Where the symbols take the nodes:
J455: β>J640, ξ>J900, τ>J423
J845: β>J423, ξ>J352, τ>J36
J198: β>J619, ξ>J911, τ>J248
J718: β>J142, ξ>J303, τ>J332
J886: β>J71, ξ>J428, τ>J178
J201: β>J882, ξ>J149, τ>J972
J242: β>J653, ξ>J194, τ>J707
J303: β>J864, ξ>J757, τ>J201
J881: β>J903, ξ>J86, τ>J702
J964: β>J829, ξ>J902, τ>J760
J115: β>J760, ξ>J12, τ>J463
J86: β>J367, ξ>J823, τ>J629
J352: β>J909, ξ>J889, τ>J89
J989: β>J381, ξ>J115, τ>J995
J83: β>J17, ξ>J429, τ>J289
J349: β>J423, ξ>J619, τ>J528
J423: β>J911, ξ>J36, τ>J900
J17: β>J338, ξ>J733, τ>J107
J142: β>J218, ξ>J864, τ>J864
J813: β>J972, ξ>J405, τ>J903
J332: β>J394, ξ>J642, τ>J303
J864: β>J332, ξ>J795, τ>J195
J843: β>J332, ξ>J903, τ>J360
J702: β>J823, ξ>J629, τ>J86
J642: β>J349, ξ>J115, τ>J285
J24: β>J637, ξ>J270, τ>J654
J489: β>J248, ξ>J12, τ>J332
J900: β>J528, ξ>J75, τ>J755
J911: β>J420, ξ>J270, τ>J845
J36: β>J360, ξ>J178, τ>J886
J829: β>J195, ξ>J420, τ>J757
J152: β>J971, ξ>J198, τ>J194
J795: β>J142, ξ>J553, τ>J881
J394: β>J757, ξ>J489, τ>J864
J463: β>J902, ξ>J637, τ>J669
J995: β>J152, ξ>J642, τ>J115
J972: β>J843, ξ>J757, τ>J149
J194: β>J352, ξ>J234, τ>J198
J218: β>J849, ξ>J823, τ>J605
J954: β>J405, ξ>J669, τ>J813
J903: β>J149, ξ>J367, τ>J405
J545: β>J122, ξ>J17, τ>J827
J882: β>J429, ξ>J813, τ>J811
J665: β>J629, ξ>J394, τ>J142
J182: β>J86, ξ>J142, τ>J665
J827: β>J498, ξ>J107, τ>J17
J714: β>J733, ξ>J886, τ>J972
J889: β>J276, ξ>J545, τ>J166
J654: β>J416, ξ>J755, τ>J653
J178: β>J711, ξ>J849, τ>J289
J141: β>J152, ξ>J707, τ>J242
J344: β>J843, ξ>J429, τ>J823
J166: β>J344, ξ>J455, τ>J545
J935: β>J755, ξ>J241, τ>J644
J420: β>J654, ξ>J935, τ>J72
J107: β>J83, ξ>J360, τ>J733
J381: β>J806, ξ>J195, τ>J995
J711: β>J881, ξ>J800, τ>J498
J755: β>J72, ξ>J902, τ>J495
J40: β>J344, ξ>J882, τ>J553
J285: β>J528, ξ>J654, τ>J24
J495: β>J935, ξ>J653, τ>J234
J806: β>J12, ξ>J995, τ>J989
J605: β>J725, ξ>J823, τ>J149
J367: β>J702, ξ>J757, τ>J903
J99: β>J285, ξ>J420, τ>J416
J640: β>J889, ξ>J498, τ>J886
J416: β>J115, ξ>J72, τ>J420
J177: β>J849, ξ>J795, τ>J725
J257: β>J669, ξ>J285, τ>J12
J725: β>J811, ξ>J40, τ>J795
J234: β>J707, ξ>J845, τ>J911
J149: β>J813, ξ>J702, τ>J344
J760: β>J642, ξ>J201, τ>J902
J909: β>J270, ξ>J276, τ>J75
J360: β>J714, ξ>J889, τ>J71
J811: β>J177, ξ>J344, τ>J605
J122: β>J455, ξ>J338, τ>J498
J528: β>J642, ξ>J416, τ>J99
J902: β>J954, ξ>J257, τ>J881
J89: β>J178, ξ>J177, τ>J800
J733: β>J289, ξ>J71, τ>J289
J75: β>J352, ξ>J640, τ>J276
J637: β>J257, ξ>J989, τ>J806
J248: β>J669, ξ>J528, τ>J303
J12: β>J257, ξ>J724, τ>J381
J619: β>J248, ξ>J141, τ>J971
J289: β>J107, ξ>J36, τ>J714
J724: β>J989, ξ>J349, τ>J349
J270: β>J416, ξ>J889, τ>J352
J276: β>J420, ξ>J122, τ>J178
J498: β>J545, ξ>J83, τ>J338
J823: β>J40, ξ>J332, τ>J429
J72: β>J653, ξ>J644, τ>J935
J849: β>J800, ξ>J605, τ>J811
J653: β>J420, ξ>J495, τ>J755
J644: β>J12, ξ>J152, τ>J241
J757: β>J964, ξ>J463, τ>J954
J800: β>J428, ξ>J122, τ>J177
J731: β>J75, ξ>J166, τ>J889
J429: β>J553, ξ>J725, τ>J201
J553: β>J178, ξ>J843, τ>J882
J71: β>J36, ξ>J733, τ>J711
J707: β>J198, ξ>J423, τ>J455
J195: β>J303, ξ>J760, τ>J964
J629: β>J182, ξ>J718, τ>J218
J405: β>J881, ξ>J182, τ>J367
J971: β>J241, ξ>J242, τ>J141
J669: β>J489, ξ>J806, τ>J755
J241: β>J423, ξ>J194, τ>J152
J338: β>J827, ξ>J289, τ>J242
J428: β>J89, ξ>J811, τ>J849

The rows follow the links: the fewer symbols apart two nodes are, the more alike their rows tend to be.

Each row is also shifted at random along 5 hidden directions that mean nothing.

Some nodes, each with a row of numbers:
J367:   23    18    10   -30   -11    19   -11    14     0   -18    -4     0    -8    -3    -9    -2     6    16    10   -12    11     5   -17    -1    10    28    -5   -13    -5   -14    -5   -20   -24   -24    -6    25     6    -8   -13    31     7    45    -2    10    -6   -20     3     8   -17     4    24     1   -12    11    12    42   -17    21   -13     2    -6    12    -3   -26    32
J423:    6   -32    -3   -23   -12   -31     8   -34     2    24   -16    25     4     4   -10    13    20    13    14    21    -1     6     4    13   -12    13    29   -19    -6    -8   -20    54     2    13    -2   -42   -14     0    55   -26   -44    -6   -21   -20     3    34    31    -5   -10   -21   -22    14    12   -25     1    12    37   -38    21    15    28    -9   -18    17    22
J420:  -72     1     2    12    -2    -5     2    38     0   -16   -13     0     1     6   -31   -23     0   -18   -10     7   -23    -9   102   -13   -39   -25     8     1   -11    13   -12    -3    16    80   -21    -4   -17   -22    20    -2    -9   -41     6   -14    14   -29    -4     7    11   -13   -14     7   -17    -9    26   -43    -8   -36    -1     9    -3    -2   -18    19   -35
J72:   45   -61    34    -4    -6    16   -40    21   -24    -4    -4    26     3   -21   -58   -15   -29   -28   -45   -14     4     5   -14    -4    27    28    -1     3   -24    -4   -26   -18    -4   -14   -30   -31    18   -83   -12    17   -45   -13     1   -39   -41    18   -12    -4   -12     0   -22     1     5     1    32    42   -21   -38     5    15   -17    29    25     4   -46
J352:  -37   -28     7     2    -3   -42    19   -60    -4    13     1    23     2    13   -33    27    12    14     1    22    -7    10    38    -8   -18     8   -20   -15     8    16   -13    46    -7    60   -15   -49   -15    15   -20   -16   -44   -17   -14    -9    14    20    13   -19     2    21   -46     9    -3    -9    14     3    48   -19    15    26   -15    -6   -29    43    13
J349:  -89    21    -7     0    -1    20   -11   -13     6     6   -18   -21   -12    -7    42    17     1   -11    -4     3    -5   -19   -29    22    13    -1    67    -7    22     1    11   -26    40   -44    27    28    -7    40    98    13    30     0    -3   -19    -7     2    -6    25    -8   -50    17    -7    23   -24   -29   -18    -2   -29   -11   -18    50     4    17   -15     0
J360:  -15   -14   -45   -39     3    68   -52    24    -5   -20   -18   -21    36   -22     4    -1     5   -23   -27   -10    23    -5    54   -13     2   -23    16   -24     5   -25    18   -41    -4    11     1    -5    16   -13     7   -25    43    32    -2     7   -55   -20   -30    30   -42   -15    44   -21     2    12    -2    33   -45    27    28   -55   -14     4    34   -48   -23
J811:  126     4   -11    18   -17    29   -14    25     3    -1     9   -34    -2   -13    23    -6   -13    11   -38   -14   -49     3   -77    14    31    13     0     8    20    24   -16   -18   -29   -79    16    18    13   -10    -7     4     4    45    12    13   -22    -3   -39     9   -10    -5    -7    17     7    11   -12    39   -27    34    -3   -24     3     2    27     5    19
J823:   14   -16    43    19   -11   -29    16    -7    -4    16    36    20   -19     5   -18    -6   -12     3    -2    -3    -5    26    10    -8    -5    26   -27    18   -17    10   -18    19   -42    29    -4    -8    -3   -26   -37    26   -43   -15    13    19    15    39    12   -21    21    23   -32     8     4    -3     5    14    16    33   -15    38   -20    16     2    28     3
J900:  -38    10   -31     4   -14    19   -18   -34     3   -26   -15   -20    11    -6   -18    19     0    -6   -19    13   -29   -19    57   -10   -11    -8     6    -5    21     6   -14   -13    15    27   -14    -7   -15    32     4   -17     4    17    10   -13   -17   -38   -18    14    -7    -1     4    18   -11     5    14     7     1   -32    14   -27    -2     0    -3    -6     8
J886:   22    12   -20   -22    14   -58    64    17    12    21    -8    17    -3    25    17   -14    44    21    31    34     4     7   -48     6    -7   -15   -28   -35   -10    18    12    57    -2   -10     8   -37    -7     2   -30   -39   -12   -28   -38    20    36    15    27   -29   -11    22   -29    -6   -13     0    -7   -38    27    14    28    32     6   -25   -54    38    20
J911:  -27    14   -36   -19   -18     9     1     0     7   -18   -19   -14    20     1    10     4    23     6    12    10   -38   -16    36     5   -15   -27    16   -20     8    -7   -27     6     7    21     3     1   -13    35    33   -29     1     9   -13    -9    -1   -30    -3    14   -14   -16    21    32   -10    -1    -5   -18    -1   -32     9   -29    14   -19   -19   -11    13
J276:  127    62   -81    10   -14    50     1   -14    10   -49   -20   -64     6    -6    22    30     5    25   -12    -5   -58   -32   -47     7    12   -10   -16    -1    46    15     6   -31     8   -70     6    34     4    74   -36   -22    58    80    11    17   -20   -87   -40    19   -15    15    38    21   -33    30    -3    32   -25    14    16   -56   -11   -19    -6   -32    55
J122: -113    15   -39    23     4    18   -13   -30    -1   -14    10    -7    -9    -2     3    22   -22   -21    -7    12     7    -3   -13   -20    17    -5   -37    28    15     6     8   -49    -3    -7     0   -23     1    22   -63    -2    11   -17    28    -1   -18   -14   -13    -8    16    34     8    -8    -4    19     2   -18     2    16    32    -1   -28    10    16    -8   -35
J654:   -8    27    -6    15    -1   -11    14    46     6   -15    -9    -8   -16     8   -14   -25     8    -7     4     6   -23   -13   103    -6   -43   -11    27     5    -8    21     2    -9    24    78   -18     7   -13   -12    47     2     7   -23    -1   -10    20   -35    -7    13    10   -24   -13     4   -19   -11    14   -44    -9   -35    -5    15    13    -4   -22    16    -6
J707:   -7   -16   -19   -19   -27    25   -35   -11    -3     8   -14     1    15    -7    18     9     0    -3     8    -4   -12    -4   177   -10   -55    -5    44    -7    -4   -27   -35    -6     2   113     3   -16   -18    10    63   -13   -19    21    12   -17   -14    14     4    29    -8   -35    30    31    16   -12   -14    27    -4   -23    10   -23     6     5    34   -35     5
J36:   24    25   -57   -39    -1    26     3    28     7   -18   -28   -22    22     6    30    -8    34     2     6     7    -8   -17    24   -11    -4   -37   -29   -36     6    -2    14   -19     1     8    19    -3     0    17   -53   -37    38    19   -19    13   -10   -25   -11     9   -35    23    32     0    -8    24   -13    -3   -26    19    19   -35   -26   -16    -7   -25     9
J665:   88    17    12   -24    -5    13     5   -36    -3    -8    -6    14     5    10     6    27    -6    -3    10   -20    13   -13     3   -44    13    -5  -130    -5     1    -6     1   -37   -17    10     7    10    17    19  -218    27   -11     1     9    10     2    -8    -6   -30   -11   110    23    12   -15    64     6     5    10    24   -17    -3  -111    19     1   -21   -27
J489:   28     9     7    -4     6    26   -10   -26     5    -9   -11   -15    25    -9    25    19    -8   -16     6   -19    15   -18  -135    21    45   -27     6     9    22   -17    16   -22    23  -118    18    53    16    38     2    -2    38    -3     4     2    -8   -17    -6    -2    -2    -7    37   -15     5    11   -11   -13    -2    -2   -26   -42    16   -14    12   -27   -17
J142:  158    52   -15    -3    -7     4    22   -18    14   -17     1   -21     0     7    27    15    13    15    34    -6   -20   -15   -10    12   -13   -18     5    -1    17    -2    -1   -12   -10   -20    14    46    -8    66    10     2    26    15     4    22    22   -41     4    13     3    -2    35    18   -16     8   -13   -26    -1    30   -23   -19    11   -17   -14   -22    19
J733:   13     4   -33   -21    12     5     5    36     0    -1    -5     0     8    -4    13   -16     7    -7    14     7    36     3   -62     6    20   -15    -6   -14   -13   -17    23   -15     7   -55     3   -13    16   -17    -8   -18    26    -5   -12    15   -15    -8     1     1   -15     1    22   -18     2    12    -2   -12   -22    16    23   -12     3    -4    -6   -23   -11
J545:  -21   -40   -12    12     3    51   -69   -43   -16   -11    19     4     5   -26   -40    26   -44   -28   -43    -9    38    15    48   -20    10    28    -1    30     6   -16     1   -54    -7    13   -24   -40    26   -15   -12    12    -4    15    33   -11   -67    14   -28     9     2     1    16   -23    10     7    22    56    -8     4    31   -17   -26    35    60   -27   -42
J849:  142    16   -12     9   -16    12    -5    13    -2     2     0   -30   -17    -1    25    -4     5     8   -32    -6   -48     1    51     2   -18     7    11   -11    17    30   -14    -9   -24    26    19     9     2    -3    10     6     1    29    -5    17    -9     8   -34    18   -13   -10   -15    18     3     2   -15    21   -16    34     5    -8     1     6    15     9    19
J889:  -53   -71    25     3     5   -13   -21   -81   -14    11    14    44     7    -4   -67    37   -25    -5   -26     3    26    16   -47   -19    34    26   -58     6    -1     4    -8    23   -15    -8   -34   -64    20   -20  -101    -5   -55   -15     3   -21   -29    38     2   -33    -1    57   -49   -14     7    14    34    49    46   -16    25    14   -49    24     4    33   -20
J964:  -66    40   -10    17    11   -40    74    34    22    -9   -10    -9    31    30    33   -11    15    20    51    19    -1   -25   -99     0     9   -66   -68     9     1    -5    25    49    27   -54    20    47    -9    43   -94   -45    35   -22    -8    20    58   -48    23   -28    20    53    12     0   -26    25   -12   -67     9    -3   -16   -21   -25   -55   -50     9    22
J270:    4    27   -35     7    -3    17     6   -23     4   -32   -24   -28     5     2    -9    27     9     9   -20     2   -35   -29   -13   -18     8   -13   -54    -9    29    16    -5   -12     9   -16    -4     7    -2    43   -85   -15    14    28     5    -5     0   -51   -25    -8   -10    44     8    10   -26    30    16    10    -5   -11    10   -27   -36    -3   -14    -2    18
J12:  -11    30    19     7    26   -19    31    -4     2    15   -17     9   -21    19    28     1     4    13     6     1    24   -19    28   -35   -14     5   -87    -3    -2    23    34    -1    34    37    22    10     4     8  -132    26     8    -8    -3   -12    35    20    -2   -30     7    67   -17   -23    -2    34   -16   -10    10   -21   -18    29   -63     6    -6    25     9
J303: -128   -54    56     4    15   -66    34   -41    -3    33    20    49    23    19   -25    10     0   -14    29    19    37    23     0    -6    -9   -40   -14     9   -23   -14     6    64    -7    39   -11   -18   -17    -2    -8   -23   -44   -99    -4    -6    44    42    46   -31    33    17   -36   -16     7   -17    12   -64    55    -7   -17    29     1   -30   -30    38   -47
J881:   87    38    -8   -30   -11    50   -28    23    -1   -31    -8   -22    -6    -9     6    -5     5    19    -3   -20    -5    -3    90   -23   -16    27   -13   -19    -1   -12    -4   -47   -20    44    -2    40     1     4   -35    34    26    69     4    19   -13   -40   -16    20   -31     9    47    14    -9    18     5    53   -36    34   -20   -18   -31    20    14   -47    35
J338:   41   -30   -18     1     9    38   -49    -9   -12     0    16    13     4   -18   -24     2   -37   -20   -23    -7    50    12    35   -17    14    26   -29    24   -12   -22     9   -45   -10    16   -12   -39    27   -34   -59     7    -4    17    27    -7   -52    26    -8     3     7    22    21   -26    11    17    10    50   -14     6    30    -4   -44    33    49   -31   -36

From each start, follow one symbol. Which node do you reach?
Answer with the node's name.
---
 -56    16   -24    -7     8   -33    35    20    10    15    -4    -3   -11    17    18   -10    38     6     7    30   -21     6   111    -9   -53   -26     7   -33    -2    28     5    23   -12    98    10   -31   -26    11    22   -30    -1   -48   -36    23    32     4     8    -6   -14    -6   -28     0    -1   -13   -12   -53    14    22    23    21     5   -17   -37    32    -9
τ
J289
---
  89    35   -50    13   -10     1    13   -40    11   -14     0   -17    -9     6    17    29     0    36    18    19   -23   -11    18     7   -18     6    15     7    24     5    -6    18    10    12     3    -4   -12    61    41   -25    15    51     7     2     1   -33     7    14    17   -14    18    17   -14    -4    -6    23    13    -6    25   -19    19    -9    -4   -11    65
τ
J423
---
 -93   -18    12    23    10    -5    13    27     1     0    22    -1    33     3     4   -19    -8     3     6     0    -1     8   -52    -1    16   -29    -8    16    -8    -4     3    34   -16   -28     6    11    -6   -16   -16   -23    -1    -5    12    15    11     5     2   -14    21     6    -6    -3    10     3     1   -13    -6    18   -13   -18     1   -24    -3     3     3
ξ
J149
---
 131    53   -55   -30    11   -11    29    47    10   -10   -15   -17     6    14    44   -23    40    29    36    18     2   -10    87     1   -45   -19    19   -26    -3    -6    24    18    13    58    14     1    -9    20    34   -31    44    23   -25    20    28   -31    10    19   -13   -19    24    -7   -18     1   -21   -17   -22    23    23   -10    15   -22   -28   -10    51
τ
J711
---
  10     1    14    11    10    22   -22    10    -4   -16   -14   -21   -13    -9   -25    -8    -5   -14   -37   -12    -4   -11    45   -11    -6    10     2     0     9    21    10   -34    32    26   -22    11    13   -18    -4    23    10     6     4   -21   -16   -20   -29    10    -8     3   -21   -19    -8     5    17     6   -16   -39   -11     1   -12    17     6    10   -28
ξ
J654
---
 -78   -32    32     0    -3    -7   -17    27    -5     7    33     6    -9   -17   -22   -20    -6     0     5    -3    -5    29   -46    53     4    27   127     3   -11   -10   -12    27   -29   -45   -18    12    -4   -34   210     7   -11    11   -11    10    -4    14    15    24     1  -103    -9    -4    15   -59     2    12    -7    16   -11    16   105     1    -2     2    25
ξ
J702
---
  20    90   -73   -16     9    -9    44    40    19   -10   -12   -42   -30    17    54   -14    37    14    30    21   -27   -12   -13    15   -15   -17    14   -31    10    20    24   -22     1   -17    29    14   -16    44    23   -14    60     2   -25    40    22   -49     4    10   -16   -13    19     8   -16     7   -22   -57   -16    46    19     5    21   -15   -38    -7    31
ξ
J800
---
 -18     2    18     5     3   -20    16   -37     2     3    11     6    19     6     8    18     5   -18    23     0     3     4   -26    12    -1   -41     7     7     6   -12     4    11    -3    -7     1    22    -7    37    14   -13     3   -51    -3    11    25    -5    19    -6    14     0     7     2     1    -9    -8   -52    21    13   -20   -13    12   -21   -14     5   -31
τ
J195
---
  34   -27    38    -5   -16    16   -27   -36   -10     9    15    12   -13   -14   -18    20   -16   -28   -32   -18   -13    25   -52     2    38    28    -9    -4     9     4   -24   -35   -40   -43    -6    -6    15   -18   -20    32   -31   -20     3     6   -24    32   -17    -5   -11     7   -12     9    15     4    10    17     4    26    -9    10    -6    32    22     4   -47
β
J849
---
  -9    21   -22    29    21   -41    36   -11     7    14    27    20   -25    15    -4    -2   -10    12    34    28    33    12   -40     6    -5    19    -3    35    -5     2    20    20     4   -12    -4   -37    -2    13     4    -5     3   -30     7    12    19     7    31   -13    43     0   -13   -17    -5    -9     5   -30    29    10    33    41    18     1   -19    17     8
τ
J338
---
  24    19    -2    27   -15    11   -10    22     1     5    20   -25   -18    -5    25   -14    -1     2   -18     1   -49    15    -3    28    -5    10    72     9    13    15   -20   -14   -27   -18    12    25   -12     5   117     8     7     3     7    23    -3    -2   -16    29    10   -57   -13    20    14   -22   -13    -6   -16    36    -6    -1    59     1    10     4    12
ξ
J823
---
  84   -35    14   -12    -4    24   -29   -30   -12    11   -10     5    34   -13    15    20    -8     0    -2   -17    16    -9    42     6    -4   -10    36     2     6   -24    -6    10    16    16    11    15     5    17    52    -9     1    23    10   -22   -12    21     5    17    -2   -27    19     3    17   -10   -15    28     2   -23   -13   -33    13    -6    29   -29     7
β
J669
---
  19    47   -47     6    24   -32    51    39    16     2    10     3    -8    21    28   -17    12    15    55    28    32    -5   -32     7   -11   -12   -15     9   -14    -6    32    16    12   -11    12   -12    -2    12    -1   -25    31   -18    -5    22    30   -11    30   -13    27     8    15   -12    -7    -2   -12   -46    -3    19    24    23    10   -16   -33    -2    18
ξ
J360
---
 -30   -36    36   -22     3     4    -6    14   -11    -7    -3    18    19    -5   -31    -7    -2    11    -3   -14    36    -5  -192     4    75    21   -59    -8   -15   -23     7    13    -6  -137   -15     9    27   -42  -102    17    -9    30   -10    -8   -15     0    -3   -32   -21    54     1   -17    -6    24    23    53   -10     2   -18    -5   -32     6    -5    -6     8
ξ
J669
---
 -33   -22    -4    -5   -10    33   -35    -3    -5     7   -10   -16     3   -13     3     4    -3   -26   -62    -9   -28     4   -10   -22    26    -2   -47   -19    15    26   -16   -42   -28   -15     9   -14    11   -28   -88    10    -9    -7     3     7   -38    24   -48    -8   -38    40   -23     1    15    30    -3     9   -20    26     8   -17   -46    15    30    10   -46
β
J89
